Below is a small trained network, with its code and all its weights. Each question gives an input and a class and asks what happens when units are switched off, that is, made to give their printed mean instead of their output.

import numpy as np


def w(rows, s, z=0):
    codes = np.array(rows[::2]) - 128.0
    scale = np.full(codes.shape[1], s)
    scale[-1] = z or s
    return codes * scale


def norm(h):
    return h / np.sqrt((h * h).mean(-1, keepdims=True) + 1e-5)


def f(y):
    return y / 2 * (1 + np.tanh(0.7978845608 * (y + 0.044715 * y**3)))


def log_softmax(a):
    a = a - a.max(-1, keepdims=True)
    return a - np.log(np.exp(a).sum(-1, keepdims=True))


def net(x, mask):
    res = np.array(x, float).reshape(1, 2) / 4 @ E
    u = 0
    for l in range(4):
        y = f(norm(res) @ A[l][:, :-1].T + A[l][:, -1])
        res = res + np.where(mask[u : u + 11], y, B[l][:, -1]) @ B[l][:, :-1]
        u += 11
    return log_softmax(norm(res)[-1] @ U[:, :-1].T + U[:, -1])


A, B = {}, {}
E = w([
[74,127,131],'x0',
[117,1,30],'x1',
],0.0073)
A[0] = w([
[133,143,137,100],'L0N1',
[135,153,126,106],'L0N2',
[125,154,101,93],'L0N3',
[252,125,128,1],'L0N4',
[140,136,132,119],'L0N5',
[115,132,139,92],'L0N6',
[134,148,131,96],'L0N7',
[135,104,139,101],'L0N8',
[49,138,128,10],'L0N9',
[58,131,139,17],'L0N10',
[141,91,146,79],'L0N11',
],0.014,0.0023)
B[0] = w([
[132,100,170,144],'L0N1',
[127,98,169,150],'L0N2',
[140,123,151,117],'L0N3',
[3,129,141,251],'L0N4',
[124,118,137,137],'L0N5',
[115,111,149,126],'L0N6',
[130,101,170,143],'L0N7',
[133,139,119,123],'L0N8',
[58,127,137,171],'L0N9',
[67,130,130,161],'L0N10',
[140,142,117,126],'L0N11',
],0.035,0.0028)
A[1] = w([
[126,132,128,102],'L1N1',
[128,154,127,6],'L1N2',
[151,101,132,4],'L1N3',
[128,145,125,54],'L1N4',
[126,144,129,74],'L1N5',
[142,117,136,34],'L1N6',
[138,42,115,179],'L1N7',
[173,71,88,107],'L1N8',
[136,111,130,76],'L1N9',
[112,5,124,140],'L1N10',
[131,62,116,131],'L1N11',
],0.015,0.0017)
B[1] = w([
[124,133,130,122],'L1N1',
[119,168,146,91],'L1N2',
[61,117,71,82],'L1N3',
[123,145,147,102],'L1N4',
[122,146,127,115],'L1N5',
[93,129,72,89],'L1N6',
[142,68,44,193],'L1N7',
[209,86,71,235],'L1N8',
[118,120,96,100],'L1N9',
[207,3,122,252],'L1N10',
[146,77,68,166],'L1N11',
],0.014,0.0022)
A[2] = w([
[97,251,112,2],'L2N1',
[153,96,131,48],'L2N2',
[176,127,106,107],'L2N3',
[169,129,102,68],'L2N4',
[150,122,98,96],'L2N5',
[155,117,88,62],'L2N6',
[138,126,112,71],'L2N7',
[116,144,129,67],'L2N8',
[115,139,130,44],'L2N9',
[161,121,98,80],'L2N10',
[122,124,129,59],'L2N11',
],0.013,0.002)
B[2] = w([
[150,3,176,250],'L2N1',
[144,91,118,122],'L2N2',
[88,174,140,170],'L2N3',
[96,160,140,147],'L2N4',
[98,160,129,153],'L2N5',
[84,176,134,199],'L2N6',
[117,137,126,89],'L2N7',
[121,119,146,117],'L2N8',
[123,118,149,107],'L2N9',
[92,168,140,168],'L2N10',
[131,119,135,98],'L2N11',
],0.021,0.0014)
A[3] = w([
[155,118,146,56],'L3N1',
[94,13,145,153],'L3N2',
[151,125,147,3],'L3N3',
[150,7,151,120],'L3N4',
[203,40,205,206],'L3N5',
[130,102,95,100],'L3N6',
[159,177,232,52],'L3N7',
[158,130,164,26],'L3N8',
[172,83,168,140],'L3N9',
[109,122,90,254],'L3N10',
[154,182,236,39],'L3N11',
],0.012,0.0027)
B[3] = w([
[133,129,87,123],'L3N1',
[109,135,184,245],'L3N2',
[133,108,87,116],'L3N3',
[84,211,154,207],'L3N4',
[131,252,63,254],'L3N5',
[156,105,139,138],'L3N6',
[156,25,105,212],'L3N7',
[152,108,105,132],'L3N8',
[128,175,91,175],'L3N9',
[166,106,199,177],'L3N10',
[157,23,113,214],'L3N11',
],0.024,0.0067)
U = w([
[236,69,29,223],'0',
[85,73,217,193],'1',
[105,253,143,2],'2',
],0.012,0.00049)

Each question gives the input, the list of numbers given to net, and the class t.
The units are the neurons (one row each of A and B). Each row of codes is followed by its name. A weight is (code - 128) times the scale printed after its matrix; where a second scale follows, it is the last column's (A, B and U).
mask holds one flag per neuron, layer by layer. A switched-off neuron (its flag False) gives its mean, the last column of its row in B, instead of its output. The means were averaged over made-up inputs and are rounded, as every weight is.
A unit's drop is (log p(t) with every unit on - log p(t) with that unit switched off) / (log p(t) with every unit on - log p(t) with every unit switched off).
The circuit of an input: a set's keep is (log p(t) with only the set's units on - log p(t) with every unit switched off) / (log p(t) with every unit on - log p(t) with every unit switched off). Starting from the 12 units with the biggest drops (on a tie, the unit counted first), units are removed one at a time, each time the one whose removal leaves the highest keep (on an exact tie, the one counted first), for as long as the keep stays at least 0.8.
units of the circuit, in order: the units of the circuit, biggest drop first
k most important neurons: the k neurons with the biggest drops, biggest first
top k neurons in layer l: the k neurons of layer l with the biggest drops, biggest first
drop when u is switched off: that unit's drop, to one decimal
input [1,3], class 2: most important neuron : [L0N2]
input [7,-8], class 0: units of the circuit, in order : [L0N4 L3N7]
input [2,-5], class 0: units of the circuit, in order : [L0N4 L3N7]
input [-7,-4], class 1: units of the circuit, in order : [L0N4 L3N5]
input [-1,1], class 2: 2 most important neurons : [L2N1 L3N5]
input [4,4], class 0: 3 most important neurons : [L0N4 L3N4 L0N2]
input [7,-6], class 1: top 3 neurons in layer 0 : [L0N10 L0N9 L0N2]
input [2,2], class 2: top 3 neurons in layer 3 : [L3N11 L3N7 L3N2]
input [-3,2], class 2: 2 most important neurons : [L2N1 L0N2]
input [-2,3], class 2: top 2 neurons in layer 0 : [L0N2 L0N1]
input [2,5], class 0: 2 most important neurons : [L0N4 L3N5]
input [3,3], class 2: top 2 neurons in layer 3 : [L3N11 L3N7]
input [-7,-8], class 0: drop when L3N5 is switched off : 0.1
input [-5,-6], class 0: drop when L0N9 is switched off : 0.1
input [1,1], class 2: drop when L3N5 is switched off : 0.1
input [7,-7], class 0: drop when L2N2 is switched off : 0.1
input [-1,-1], class 2: most important neuron : [L3N5]
